Here is a tiny trained network, its code and every weight. The questions are about switching its units off for an input and a class, where a switched-off unit gives its printed mean instead of its output.

import numpy as np


def w(rows, s, z=0):
    codes = np.array(rows[::2]) - 128.0
    scale = np.full(codes.shape[1], s)
    scale[-1] = z or s
    return codes * scale


def norm(h):
    return h / np.sqrt((h * h).mean(-1, keepdims=True) + 1e-5)


def f(y):
    return y / 2 * (1 + np.tanh(0.7978845608 * (y + 0.044715 * y**3)))


def log_softmax(a):
    a = a - a.max(-1, keepdims=True)
    return a - np.log(np.exp(a).sum(-1, keepdims=True))


def net(x, mask):
    res = np.array(x, float).reshape(1, 4) / 4 @ E
    u = 0
    for l in range(3):
        y = f(norm(res) @ A[l][:, :-1].T + A[l][:, -1])
        res = res + np.where(mask[u : u + 6], y, B[l][:, -1]) @ B[l][:, :-1]
        u += 6
    return log_softmax(norm(res)[-1] @ U[:, :-1].T + U[:, -1])


A, B = {}, {}
E = w([
[201,167,73,178,15,135,113,61],'x0',
[101,148,167,160,68,249,114,85],'x1',
[92,114,87,183,119,246,100,212],'x2',
[86,179,68,13,2,158,163,143],'x3',
],0.0067)
A[0] = w([
[181,254,74,129,125,37,105,75,57],'L0N0',
[81,142,64,106,125,178,74,128,76],'L0N1',
[91,237,183,37,149,168,203,79,53],'L0N2',
[215,109,144,153,146,64,72,161,1],'L0N3',
[171,94,144,74,172,100,210,94,123],'L0N4',
[204,221,109,140,46,61,118,120,116],'L0N5',
],0.0068,0.0037)
B[0] = w([
[212,128,65,58,113,154,69,127,214],'L0N0',
[108,174,128,126,162,205,69,125,166],'L0N1',
[158,131,199,34,157,184,220,37,205],'L0N2',
[140,152,228,63,134,254,154,122,158],'L0N3',
[96,231,81,73,2,134,132,183,189],'L0N4',
[148,69,75,76,164,159,72,35,253],'L0N5',
],0.0071,0.0034)
A[1] = w([
[42,85,125,118,23,202,160,99,195],'L1N0',
[42,172,162,156,145,167,93,79,223],'L1N1',
[144,155,153,233,167,96,135,60,4],'L1N2',
[215,146,173,160,131,43,108,97,42],'L1N3',
[174,139,253,106,127,157,141,66,199],'L1N4',
[95,52,160,133,222,132,103,167,101],'L1N5',
],0.0078,0.002)
B[1] = w([
[82,3,149,172,120,146,93,159,253],'L1N0',
[130,113,115,158,23,82,78,128,211],'L1N1',
[63,128,201,172,94,12,136,43,168],'L1N2',
[138,225,162,134,59,157,2,181,166],'L1N3',
[55,164,147,126,101,133,184,113,251],'L1N4',
[205,133,56,161,166,167,188,89,245],'L1N5',
],0.0078,0.0045)
A[2] = w([
[200,129,230,132,104,146,66,99,145],'L2N0',
[140,136,69,191,255,161,144,152,68],'L2N1',
[177,212,152,76,85,94,127,118,39],'L2N2',
[104,159,79,158,33,212,93,145,60],'L2N3',
[55,124,88,37,205,48,145,176,4],'L2N4',
[45,151,49,129,94,156,116,151,104],'L2N5',
],0.0078,0.0017)
B[2] = w([
[91,218,97,81,176,63,168,177,196],'L2N0',
[138,183,67,123,104,203,254,109,248],'L2N1',
[128,135,101,163,210,180,119,194,190],'L2N2',
[123,94,142,142,129,79,69,156,254],'L2N3',
[225,18,214,189,143,76,165,98,201],'L2N4',
[110,154,167,230,173,141,81,182,199],'L2N5',
],0.0076,0.0042)
U = w([
[17,102,186,33,94,145,203,62,71],'0',
[44,55,118,192,82,183,16,178,253],'1',
[174,62,190,117,165,13,171,169,53],'2',
[57,214,187,225,104,41,119,69,34],'3',
[134,142,70,190,189,195,236,139,208],'4',
[102,242,160,82,192,90,71,191,72],'5',
[196,146,11,56,108,112,37,68,125],'6',
],0.012,0.0019)

Each question gives the input, the list of numbers given to net, and the class t.
The units are the neurons (one row each of A and B). Each row of codes is followed by its name. A weight is (code - 128) times the scale printed after its matrix; where a second scale follows, it is the last column's (A, B and U).
mask holds one flag per neuron, layer by layer. A switched-off neuron (its flag False) gives its mean, the last column of its row in B, instead of its output. The means were averaged over made-up inputs and are rounded, as every weight is.
A unit's drop is (log p(t) with every unit on - log p(t) with that unit switched off) / (log p(t) with every unit on - log p(t) with every unit switched off).
most important unit: the unit with the biggest drop
k most important neurons: the k neurons with the biggest drops, biggest first
k most important neurons of layer l: the k neurons of layer l with the biggest drops, biggest first
drop when u is switched off: that unit's drop, to one decimal
input [0,-5,7,2], class 4: most important unit => L0N4
input [-1,-7,-7,3], class 6: 3 most important neurons => (L0N0 L0N4 L1N0)
input [-1,6,6,-8], class 4: 2 most important neurons => (L1N5 L2N1)
input [0,-5,1,8], class 2: 3 most important neurons => (L2N4 L1N1 L1N3)
input [-8,-1,5,4], class 4: 3 most important neurons => (L1N5 L0N4 L2N1)
input [2,3,-1,0], class 1: 2 most important neurons => (L2N1 L1N0)
input [-4,-8,5,5], class 2: 3 most important neurons => (L2N4 L0N5 L2N2)
input [2,2,5,-8], class 3: 2 most important neurons of layer 0 => (L0N0 L0N5)
input [1,1,4,-3], class 4: 2 most important neurons => (L0N4 L1N5)
input [6,-5,-7,-6], class 5: 3 most important neurons => (L1N3 L2N0 L0N3)
input [-8,7,3,-3], class 4: 3 most important neurons => (L1N5 L2N1 L0N4)
input [3,1,-5,-7], class 5: 2 most important neurons of layer 2 => (L2N0 L2N2)
input [8,0,-2,-7], class 5: 2 most important neurons of layer 0 => (L0N0 L0N3)
input [6,6,0,-4], class 3: most important unit => L1N2
input [-4,-2,-2,4], class 2: 3 most important neurons => (L2N4 L0N3 L2N1)
input [-2,-7,-7,-2], class 5: 2 most important neurons of layer 1 => (L1N3 L1N0)
input [-8,-7,7,7], class 4: 2 most important neurons of layer 1 => (L1N5 L1N1)
input [-2,1,-4,-7], class 3: 2 most important neurons of layer 1 => (L1N2 L1N4)
input [-7,-2,2,7], class 2: drop when L2N1 is switched off => 0.1
input [5,1,-4,-6], class 5: most important unit => L0N0
input [-5,1,-2,-5], class 4: drop when L1N5 is switched off => 3.2
input [-3,5,3,-7], class 4: drop when L1N5 is switched off => 2.4
